Below is a small trained network, with its code and all its weights. Each question gives an input and a target symbol and asks what happens when units are switched off, that is, made to give their printed mean instead of their output.

import numpy as np


def w(rows, s, z=0):
    codes = np.array(rows[::2]) - 128.0
    scale = np.full(codes.shape[1], s)
    scale[-1] = z or s
    return codes * scale


def norm(h):
    return h / np.sqrt((h * h).mean(-1, keepdims=True) + 1e-5)


def f(y):
    return y / 2 * (1 + np.tanh(0.7978845608 * (y + 0.044715 * y**3)))


def softmax(a):
    e = np.exp(a - a.max(-1, keepdims=True))
    return e / e.sum(-1, keepdims=True)


def log_softmax(a):
    a = a - a.max(-1, keepdims=True)
    return a - np.log(np.exp(a).sum(-1, keepdims=True))


def net(x, mask):
    ids = ['ΓΘεζμτ'.index(c) for c in x.split()]
    T = len(ids)
    res = E[ids] + P[:T]
    u = 0
    for l in range(2):
        r = norm(res)
        for j in range(2):
            rows = slice(3 * j, 3 * j + 3)
            q, k, v = (r @ M[l][rows].T for M in (Q, K, V))
            z = softmax(np.where(np.tri(T) > 0, q @ k.T / 3**0.5, -1e9)) @ v
            o = O[l][rows]
            res = res + np.where(mask[u + j], z, o[:, -1]) @ o[:, :-1]
        u += 2
        y = f(norm(res) @ A[l][:, :-1].T + A[l][:, -1])
        res = res + np.where(mask[u : u + 16], y, B[l][:, -1]) @ B[l][:, :-1]
        u += 16
    return log_softmax(norm(res)[-1] @ U[:, :-1].T + U[:, -1])


Q, K, V, O, A, B = {}, {}, {}, {}, {}, {}
E = w([
[2,47,78],'Γ',
[134,135,134],'Θ',
[134,132,129],'ε',
[142,139,130],'ζ',
[133,142,148],'μ',
[130,131,140],'τ',
],0.0054)
P = w([
[84,160,95],'0',
[220,82,246],'1',
[255,86,237],'2',
[235,107,223],'3',
[218,123,231],'4',
[203,134,223],'5',
[196,140,228],'6',
[187,151,230],'7',
[179,160,230],'8',
[184,169,231],'9',
],0.0018)
Q[0] = w([
[143,104,11],'L0H0',
[127,172,254],'L0H0',
[71,142,56],'L0H0',
[25,52,90],'L0H1',
[197,198,163],'L0H1',
[87,52,80],'L0H1',
],0.0052)
K[0] = w([
[243,82,254],'L0H0',
[14,185,30],'L0H0',
[187,60,150],'L0H0',
[217,212,236],'L0H1',
[47,56,83],'L0H1',
[210,179,197],'L0H1',
],0.0042)
V[0] = w([
[81,181,135],'L0H0',
[64,68,209],'L0H0',
[59,99,155],'L0H0',
[25,83,79],'L0H1',
[3,60,85],'L0H1',
[126,70,114],'L0H1',
],0.0032)
O[0] = w([
[170,147,129,246],'L0H0',
[80,160,252,123],'L0H0',
[124,170,182,151],'L0H0',
[60,51,114,82],'L0H1',
[29,33,105,81],'L0H1',
[110,122,85,83],'L0H1',
],0.0033,0.0013)
A[0] = w([
[128,128,128,128],'L0N0',
[109,100,97,60],'L0N1',
[155,175,87,37],'L0N2',
[62,120,56,3],'L0N3',
[254,200,68,47],'L0N4',
[188,167,99,77],'L0N5',
[133,122,137,111],'L0N6',
[12,91,111,90],'L0N7',
[131,124,127,128],'L0N8',
[150,139,206,79],'L0N9',
[108,95,102,120],'L0N10',
[113,89,149,98],'L0N11',
[250,70,111,57],'L0N12',
[100,201,130,90],'L0N13',
[128,128,128,128],'L0N14',
[126,193,158,70],'L0N15',
],0.0036,0.0019)
B[0] = w([
[128,128,128,128],'L0N0',
[157,137,154,34],'L0N1',
[105,131,113,47],'L0N2',
[178,137,137,2],'L0N3',
[2,118,144,201],'L0N4',
[90,111,158,121],'L0N5',
[130,133,120,129],'L0N6',
[129,138,216,105],'L0N7',
[130,129,127,128],'L0N8',
[146,128,42,253],'L0N9',
[145,132,164,79],'L0N10',
[108,138,113,128],'L0N11',
[138,173,172,164],'L0N12',
[125,76,134,94],'L0N13',
[128,128,128,128],'L0N14',
[154,73,109,137],'L0N15',
],0.0028,0.001)
Q[1] = w([
[2,136,224],'L1H0',
[28,76,54],'L1H0',
[215,168,195],'L1H0',
[113,164,148],'L1H1',
[149,103,100],'L1H1',
[104,137,116],'L1H1',
],0.0087)
K[1] = w([
[144,198,2],'L1H0',
[197,157,155],'L1H0',
[75,102,104],'L1H0',
[118,110,109],'L1H1',
[136,150,143],'L1H1',
[115,128,121],'L1H1',
],0.012)
V[1] = w([
[186,235,37],'L1H0',
[41,39,56],'L1H0',
[89,206,234],'L1H0',
[254,188,149],'L1H1',
[124,144,95],'L1H1',
[163,85,178],'L1H1',
],0.0036)
O[1] = w([
[252,117,88,122],'L1H0',
[52,136,58,145],'L1H0',
[163,201,216,195],'L1H0',
[36,81,77,254],'L1H1',
[114,126,151,94],'L1H1',
[133,137,75,193],'L1H1',
],0.0047,0.002)
A[1] = w([
[157,254,77,93],'L1N0',
[127,44,148,196],'L1N1',
[122,143,159,44],'L1N2',
[128,126,129,127],'L1N3',
[118,90,61,1],'L1N4',
[89,148,92,73],'L1N5',
[174,120,82,168],'L1N6',
[112,112,122,133],'L1N7',
[94,95,118,82],'L1N8',
[109,101,53,94],'L1N9',
[130,138,122,47],'L1N10',
[134,167,159,115],'L1N11',
[140,116,138,182],'L1N12',
[132,152,153,77],'L1N13',
[107,188,108,40],'L1N14',
[95,75,145,123],'L1N15',
],0.008,0.0027)
B[1] = w([
[104,3,135,223],'L1N0',
[82,67,103,246],'L1N1',
[136,153,111,100],'L1N2',
[127,128,127,127],'L1N3',
[131,219,157,127],'L1N4',
[185,121,166,137],'L1N5',
[78,141,86,239],'L1N6',
[132,105,141,140],'L1N7',
[139,93,157,119],'L1N8',
[129,210,166,219],'L1N9',
[138,144,150,47],'L1N10',
[110,156,112,210],'L1N11',
[103,126,97,207],'L1N12',
[121,153,118,127],'L1N13',
[124,103,171,93],'L1N14',
[126,79,120,172],'L1N15',
],0.0057,0.0011)
U = w([
[105,18,137,182],'Γ',
[60,134,151,3],'Θ',
[93,226,208,166],'ε',
[111,243,28,118],'ζ',
[188,90,9,71],'μ',
[250,157,163,192],'τ',
],0.012,0.0022)

Each question gives the input, a string of symbols that net reads in full, and the target symbol t.
The units are the heads (3 rows each of Q, K, V and O) and the neurons (one row each of A and B). Each row of codes is followed by its name. A weight is (code - 128) times the scale printed after its matrix; where a second scale follows, it is the last column's (O, A, B and U).
mask holds one flag per unit, layer by layer, with each layer's heads first. A switched-off unit (its flag False) gives its mean, the last column of its rows in O or B, instead of its output. The means were averaged over made-up inputs and are rounded, as every weight is.
A unit's drop is (log p(t) with every unit on - log p(t) with that unit switched off) / (log p(t) with every unit on - log p(t) with every unit switched off).
The circuit of an input: a set's keep is (log p(t) with only the set's units on - log p(t) with every unit switched off) / (log p(t) with every unit on - log p(t) with every unit switched off). Starting from the 12 units with the biggest drops (on a tie, the unit counted first), units are removed one at a time, each time the one whose removal leaves the highest keep (on an exact tie, the one counted first), for as long as the keep stays at least 0.8.
circuit, biggest first: the units of the circuit, biggest drop first
k most important neurons: the k neurons with the biggest drops, biggest first
k most important neurons of layer l: the k neurons of layer l with the biggest drops, biggest first
which heads matter: for each layer, one digit per head in row order, 1 if its drop is at least 0.15 and else 0, layers parted by /
input τ ζ ε, target ε: circuit, biggest first -> [L0H1, L1H0, L0N7]
input Θ ε Θ Θ τ τ ε, target Γ: circuit, biggest first -> [L1N0]
input ε μ ε Γ Γ μ μ τ Θ, target ζ: 3 most important neurons of layer 1 -> [L1N9, L1N4, L1N0]
input μ ε ε Γ τ Γ, target τ: circuit, biggest first -> [L1H0, L0H1, L1N0]
input ζ ε ε τ ζ, target μ: which heads matter -> 11 / 10
input ε Θ ε Θ ζ ζ τ, target ζ: circuit, biggest first -> [L1H0, L0H1]
input τ Θ Θ τ ζ Θ Θ ζ Γ Γ, target ε: circuit, biggest first -> [L0H1, L1H0, L1N0]
input ε ζ μ τ ζ ε ζ, target ζ: circuit, biggest first -> [L1H0, L0H1]
input μ Γ τ μ ζ Γ μ ε μ, target τ: circuit, biggest first -> [L0H1, L1H0, L1H1]
input ε μ ε μ μ ε τ μ Γ Θ, target Γ: which heads matter -> 01 / 10
input ζ ε Γ Γ ζ Θ ε μ ζ Θ, target μ: circuit, biggest first -> [L0H1, L1H0, L0H0]
input Γ μ Γ ε Θ μ ζ Γ, target ε: circuit, biggest first -> [L0H1, L1H1]
input ε τ μ μ μ μ Γ Θ, target Γ: which heads matter -> 01 / 00
input ζ μ Θ μ Γ μ Θ Γ, target μ: 2 most important neurons -> [L0N12, L1N1]
input ζ τ Θ τ μ Θ μ ε τ, target μ: circuit, biggest first -> [L1H0, L0H0]
input τ Γ μ, target Γ: 2 most important neurons of layer 1 -> [L1N9, L1N4]
input μ τ Γ ζ τ Γ Θ, target τ: most important neuron -> [L0N7]
input ζ μ τ Γ τ μ Γ μ, target μ: which heads matter -> 01 / 10
input ε Γ μ ζ μ Γ, target ζ: 3 most important neurons of layer 1 -> [L1N9, L1N4, L1N0]
input ζ μ ζ τ ζ μ, target μ: circuit, biggest first -> [L0H0]
input Γ μ Γ μ ε Θ, target Θ: which heads matter -> 10 / 10
input ε μ μ τ μ μ τ τ Γ ε, target Θ: which heads matter -> 00 / 10
